Below are the code and all the weights of a small trained network. Each question names an input and a class and asks about switching units off, where a switched-off unit gives its printed mean instead of its output.

import numpy as np


def w(rows, s, z=0):
    codes = np.array(rows[::2]) - 128.0
    scale = np.full(codes.shape[1], s)
    scale[-1] = z or s
    return codes * scale


def f(y):
    return y / 2 * (1 + np.tanh(0.7978845608 * (y + 0.044715 * y**3)))


def log_softmax(a):
    a = a - a.max(-1, keepdims=True)
    return a - np.log(np.exp(a).sum(-1, keepdims=True))


def net(x, mask):
    res = np.array(x, float).reshape(1, 5) / 4 @ E
    y = f(res @ A[0][:, :-1].T + A[0][:, -1])
    res = res + np.where(mask, y, B[0][:, -1]) @ B[0][:, :-1]
    return log_softmax(res[-1] @ U[:, :-1].T + U[:, -1])


A, B = {}, {}
E = w([
[118,78,153,157,133,58,144,98,105,186,71,116],'x0',
[95,57,68,23,81,75,18,79,119,59,65,80],'x1',
[172,59,20,176,58,216,164,217,217,104,152,82],'x2',
[169,77,179,2,134,116,178,107,54,175,200,115],'x3',
[87,178,196,187,129,117,122,140,121,63,161,78],'x4',
],0.0093)
A[0] = w([
[160,89,173,49,179,120,193,142,102,151,159,105,243],'neuron 1',
[94,89,107,95,153,118,73,99,122,47,66,71,105],'neuron 2',
[143,168,155,189,184,125,201,193,190,147,114,123,182],'neuron 3',
[151,175,64,77,145,192,76,174,133,101,176,176,193],'neuron 4',
[118,123,112,191,140,69,78,124,216,146,103,141,181],'neuron 5',
[112,134,132,133,187,131,75,179,171,104,133,141,5],'neuron 6',
[74,128,201,177,131,137,149,92,153,2,179,110,212],'neuron 7',
[139,170,161,152,188,150,172,93,106,167,143,164,103],'neuron 8',
[189,39,90,181,88,162,196,204,205,97,137,50,125],'neuron 9',
[152,148,161,158,104,132,104,125,199,66,75,213,62],'neuron 10',
],0.008,0.0026)
B[0] = w([
[95,98,215,110,157,110,138,144,169,105,173,97,210],'neuron 1',
[151,110,108,132,191,184,133,211,130,87,114,127,199],'neuron 2',
[132,102,149,142,169,174,169,173,129,55,182,101,203],'neuron 3',
[53,95,125,123,155,107,163,117,168,159,129,139,174],'neuron 4',
[1,120,151,32,82,93,130,152,187,110,152,46,173],'neuron 5',
[175,176,105,115,98,100,104,113,115,125,170,150,137],'neuron 6',
[74,70,122,196,162,122,168,59,147,98,106,160,184],'neuron 7',
[148,132,128,89,182,151,126,147,120,69,89,122,182],'neuron 8',
[108,138,159,125,210,212,48,96,206,104,83,148,249],'neuron 9',
[133,138,124,56,80,116,108,177,196,129,150,66,157],'neuron 10',
],0.0097,0.015)
U = w([
[131,150,207,91,179,175,89,100,126,113,71,134,214],'0',
[130,87,168,77,111,102,122,162,178,127,247,54,159],'1',
[172,91,125,89,168,175,159,185,87,62,120,92,181],'2',
[103,54,143,122,153,101,170,92,183,152,156,124,251],'3',
[103,42,104,114,169,142,214,86,129,114,98,127,236],'4',
[169,112,74,133,128,161,173,123,61,147,119,132,21],'5',
[171,205,94,137,85,197,185,81,61,240,101,89,3],'6',
[254,203,105,168,38,158,131,98,64,157,117,170,3],'7',
],0.0072,0.0026)

Each question gives the input, the list of numbers given to net, and the class t.
The units are the neurons (one row each of A and B). Each row of codes is followed by its name. A weight is (code - 128) times the scale printed after its matrix; where a second scale follows, it is the last column's (A, B and U).
mask holds one flag per neuron, in row order. A switched-off neuron (its flag False) gives its mean, the last column of its row in B, instead of its output. The means were averaged over made-up inputs and are rounded, as every weight is.
A unit's drop is (log p(t) with every unit on - log p(t) with that unit switched off) / (log p(t) with every unit on - log p(t) with every unit switched off).
The circuit of an input: a set's keep is (log p(t) with only the set's units on - log p(t) with every unit switched off) / (log p(t) with every unit on - log p(t) with every unit switched off). Starting from all 10 units, units are removed one at a time, each time the one whose removal leaves the highest keep (on an exact tie, the one counted first), for as long as the keep stays at least 0.8.
circuit, biggest first: the units of the circuit, biggest drop first
top k neurons: the k neurons with the biggest drops, biggest first
drop of u: that unit's drop, to one decimal
input [-1,7,-7,-8,-6], class 1: circuit, biggest first -> (neuron 5; neuron 9)
input [-6,-7,-2,-6,-6], class 2: top 3 neurons -> (neuron 8; neuron 3; neuron 1)
input [-4,-6,-1,-2,-4], class 2: circuit, biggest first -> (neuron 3; neuron 8)
input [-3,-8,-5,-7,6], class 2: circuit, biggest first -> (neuron 3)
input [-4,-5,-4,-2,7], class 4: top 2 neurons -> (neuron 7; neuron 9)
input [2,1,4,-3,2], class 0: top 2 neurons -> (neuron 9; neuron 1)
input [4,5,-7,-7,8], class 4: top 2 neurons -> (neuron 7; neuron 9)
input [-8,-3,-3,-6,4], class 3: top 2 neurons -> (neuron 7; neuron 4)
input [-5,-2,3,-8,3], class 1: top 3 neurons -> (neuron 10; neuron 5; neuron 3)
input [2,1,4,-7,-4], class 1: top 3 neurons -> (neuron 5; neuron 10; neuron 7)
input [-8,-1,-2,-3,-5], class 3: top 3 neurons -> (neuron 4; neuron 9; neuron 2)
input [4,-6,-4,0,-2], class 2: top 3 neurons -> (neuron 9; neuron 8; neuron 3)
input [-7,-8,5,-8,-1], class 1: top 4 neurons -> (neuron 10; neuron 3; neuron 5; neuron 4)
input [5,8,2,-8,-8], class 1: circuit, biggest first -> (neuron 5)
input [2,-7,-5,2,-6], class 2: top 2 neurons -> (neuron 9; neuron 8)
input [3,4,-3,2,5], class 4: circuit, biggest first -> (neuron 9; neuron 7; neuron 10)
input [-3,-1,-2,2,6], class 4: circuit, biggest first -> (neuron 7; neuron 9)
input [-2,-1,4,4,-2], class 0: circuit, biggest first -> (neuron 9; neuron 3)
input [-4,5,-4,-8,-6], class 1: circuit, biggest first -> (neuron 5; neuron 10)
input [2,7,2,-7,3], class 1: circuit, biggest first -> (neuron 5)
input [0,-3,-5,-7,-7], class 1: circuit, biggest first -> (neuron 9; neuron 5; neuron 10)
input [-3,-6,-2,-4,8], class 4: drop of neuron 7 -> 1.5
